Here is a tiny trained network, its code and every weight. The questions are about switching its units off for an input and a class, where a switched-off unit gives its printed mean instead of its output.

import numpy as np


def w(rows, s, z=0):
    codes = np.array(rows[::2]) - 128.0
    scale = np.full(codes.shape[1], s)
    scale[-1] = z or s
    return codes * scale


def norm(h):
    return h / np.sqrt((h * h).mean(-1, keepdims=True) + 1e-5)


def f(y):
    return y / 2 * (1 + np.tanh(0.7978845608 * (y + 0.044715 * y**3)))


def log_softmax(a):
    a = a - a.max(-1, keepdims=True)
    return a - np.log(np.exp(a).sum(-1, keepdims=True))


def net(x, mask):
    res = np.array(x, float).reshape(1, 8) / 4 @ E
    u = 0
    for l in range(2):
        y = f(norm(res) @ A[l][:, :-1].T + A[l][:, -1])
        res = res + np.where(mask[u : u + 13], y, B[l][:, -1]) @ B[l][:, :-1]
        u += 13
    return log_softmax(norm(res)[-1] @ U[:, :-1].T + U[:, -1])


A, B = {}, {}
E = w([
[124,122,132,131,126,135,128,128,122],'x0',
[129,127,127,127,133,131,127,128,127],'x1',
[134,135,120,122,133,115,131,129,140],'x2',
[127,127,129,129,124,129,126,127,126],'x3',
[97,227,194,104,100,208,169,109,186],'x4',
[121,122,133,134,124,137,126,127,119],'x5',
[189,175,36,70,42,180,171,136,55],'x6',
[127,120,105,139,117,172,99,254,182],'x7',
],0.0061)
A[0] = w([
[141,83,53,133,121,96,122,149,72,112],'0.n0',
[118,102,154,150,134,163,154,147,93,116],'0.n1',
[156,139,99,118,127,131,99,127,91,87],'0.n2',
[156,162,107,118,134,163,127,122,100,71],'0.n3',
[126,102,122,123,117,161,118,252,168,241],'0.n4',
[143,107,115,142,125,127,137,169,114,63],'0.n5',
[144,126,98,117,112,144,146,172,114,65],'0.n6',
[111,134,199,147,139,122,122,122,186,100],'0.n7',
[95,72,164,145,179,107,86,122,159,168],'0.n8',
[118,174,115,98,96,151,120,120,133,2],'0.n9',
[166,152,149,126,152,118,139,142,138,112],'0.n10',
[146,112,136,120,118,128,127,122,134,83],'0.n11',
[124,50,106,134,129,55,109,148,109,196],'0.n12',
],0.012,0.0029)
B[0] = w([
[1,77,150,94,124,60,79,139,164,221],'0.n0',
[190,192,89,52,154,34,148,124,232,131],'0.n1',
[98,92,55,116,122,38,189,180,176,156],'0.n2',
[143,107,199,136,55,120,220,203,173,158],'0.n3',
[11,226,44,238,183,113,118,249,82,249],'0.n4',
[180,49,204,128,187,185,56,149,50,146],'0.n5',
[190,93,247,61,238,180,12,125,42,162],'0.n6',
[9,107,66,73,134,79,59,100,134,215],'0.n7',
[208,190,154,116,87,180,188,127,97,255],'0.n8',
[217,205,159,164,126,96,124,75,79,152],'0.n9',
[85,147,158,83,68,181,116,105,124,129],'0.n10',
[97,137,87,145,181,93,155,136,103,122],'0.n11',
[249,212,158,111,74,202,197,124,104,241],'0.n12',
],0.0069,0.0095)
A[1] = w([
[139,172,204,129,159,162,99,141,127,57],'1.n0',
[157,162,129,159,117,104,173,152,150,104],'1.n1',
[116,83,112,95,111,125,111,42,167,90],'1.n2',
[168,94,167,70,48,112,159,114,135,153],'1.n3',
[137,28,130,100,126,106,159,97,160,2],'1.n4',
[134,117,139,164,106,129,214,154,161,104],'1.n5',
[162,133,83,118,59,118,156,180,99,148],'1.n6',
[144,154,151,72,94,151,127,70,158,184],'1.n7',
[129,76,80,210,172,154,115,177,126,124],'1.n8',
[253,109,148,156,115,187,171,76,156,100],'1.n9',
[175,176,128,192,151,145,171,119,46,20],'1.n10',
[63,103,109,163,117,159,153,165,143,122],'1.n11',
[200,142,92,194,148,215,146,180,152,14],'1.n12',
],0.012,0.002)
B[1] = w([
[123,107,57,159,68,96,160,145,139,184],'1.n0',
[128,116,156,153,130,162,152,153,89,183],'1.n1',
[144,85,159,99,89,118,104,242,106,164],'1.n2',
[133,122,39,109,120,133,151,37,125,251],'1.n3',
[112,120,45,153,23,91,130,101,121,147],'1.n4',
[154,148,141,90,147,118,96,150,112,159],'1.n5',
[117,126,203,171,163,137,96,184,151,234],'1.n6',
[158,82,160,128,195,134,97,146,112,233],'1.n7',
[169,75,194,14,120,136,138,18,149,192],'1.n8',
[123,126,108,109,247,165,88,38,100,239],'1.n9',
[171,168,146,156,91,143,190,161,177,254],'1.n10',
[177,94,123,154,140,151,105,53,171,184],'1.n11',
[124,124,123,149,8,43,191,157,118,205],'1.n12',
],0.014,0.0078)
U = w([
[252,142,136,127,251,198,175,2,87,194],'0',
[113,8,241,29,180,101,22,210,107,190],'1',
[183,201,192,216,20,121,226,234,157,215],'2',
[3,196,98,169,161,163,66,65,244,32],'3',
[124,36,2,88,10,33,137,74,97,4],'4',
],0.008,0.0015)

Each question gives the input, the list of numbers given to net, and the class t.
The units are the neurons (one row each of A and B). Each row of codes is followed by its name. A weight is (code - 128) times the scale printed after its matrix; where a second scale follows, it is the last column's (A, B and U).
mask holds one flag per neuron, layer by layer. A switched-off neuron (its flag False) gives its mean, the last column of its row in B, instead of its output. The means were averaged over made-up inputs and are rounded, as every weight is.
A unit's drop is (log p(t) with every unit on - log p(t) with that unit switched off) / (log p(t) with every unit on - log p(t) with every unit switched off).
The circuit of an input: a set's keep is (log p(t) with only the set's units on - log p(t) with every unit switched off) / (log p(t) with every unit on - log p(t) with every unit switched off). Starting from the 12 units with the biggest drops (on a tie, the unit counted first), units are removed one at a time, each time the one whose removal leaves the highest keep (on an exact tie, the one counted first), for as long as the keep stays at least 0.8.
circuit, biggest first: the units of the circuit, biggest drop first
unit that matters most: the unit with the biggest drop
k most important neurons: the k neurons with the biggest drops, biggest first
top k neurons in layer l: the k neurons of layer l with the biggest drops, biggest first
drop of u: that unit's drop, to one decimal
input [3,-4,-3,-6,5,-4,-7,-1], class 1: unit that matters most -> 0.n4
input [-6,4,-8,-7,5,-6,0,2], class 3: top 2 neurons in layer 0 -> (0.n12; 0.n8)
input [0,7,2,-6,-7,7,1,-5], class 4: circuit, biggest first -> (0.n0; 0.n4; 1.n4)
input [-3,5,6,-3,-6,-5,0,3], class 2: 2 most important neurons -> (0.n12; 0.n7)
input [6,2,-5,0,-7,4,5,-4], class 4: top 2 neurons in layer 0 -> (0.n0; 0.n4)
input [1,4,-5,-4,1,-5,-8,-4], class 1: 3 most important neurons -> (0.n4; 0.n7; 0.n12)
input [6,-1,-1,7,-4,-7,1,0], class 4: 3 most important neurons -> (0.n4; 0.n0; 1.n3)
input [2,-3,-4,4,-5,3,1,4], class 1: top 3 neurons in layer 0 -> (0.n0; 0.n8; 0.n9)
input [-2,-5,-4,-6,-1,1,5,-4], class 4: 2 most important neurons -> (0.n4; 0.n12)
input [-3,7,-2,2,2,7,-2,3], class 3: top 2 neurons in layer 0 -> (0.n7; 0.n12)
input [2,6,-7,6,-8,-5,6,-6], class 4: 2 most important neurons -> (0.n0; 0.n4)
input [-4,-7,0,-4,-1,-6,3,-6], class 4: 3 most important neurons -> (0.n4; 0.n8; 0.n12)
input [-6,-3,-1,-1,-1,4,6,-4], class 4: top 2 neurons in layer 0 -> (0.n4; 0.n12)
input [-7,3,-5,-8,4,6,-5,7], class 3: circuit, biggest first -> (0.n7)
input [6,-6,-5,4,3,1,-6,0], class 1: top 2 neurons in layer 0 -> (0.n4; 0.n7)
input [-8,-1,7,0,-6,-8,4,2], class 1: drop of 0.n0 -> 0.9
input [3,4,6,2,-7,-2,8,4], class 1: drop of 1.n7 -> 0.0
input [-5,5,8,-5,-8,-5,-3,2], class 2: drop of 0.n12 -> 1.6
input [4,4,-7,-6,-7,-7,8,-6], class 4: top 2 neurons in layer 0 -> (0.n4; 0.n0)
input [2,1,1,5,-2,-1,2,5], class 1: unit that matters most -> 1.n8
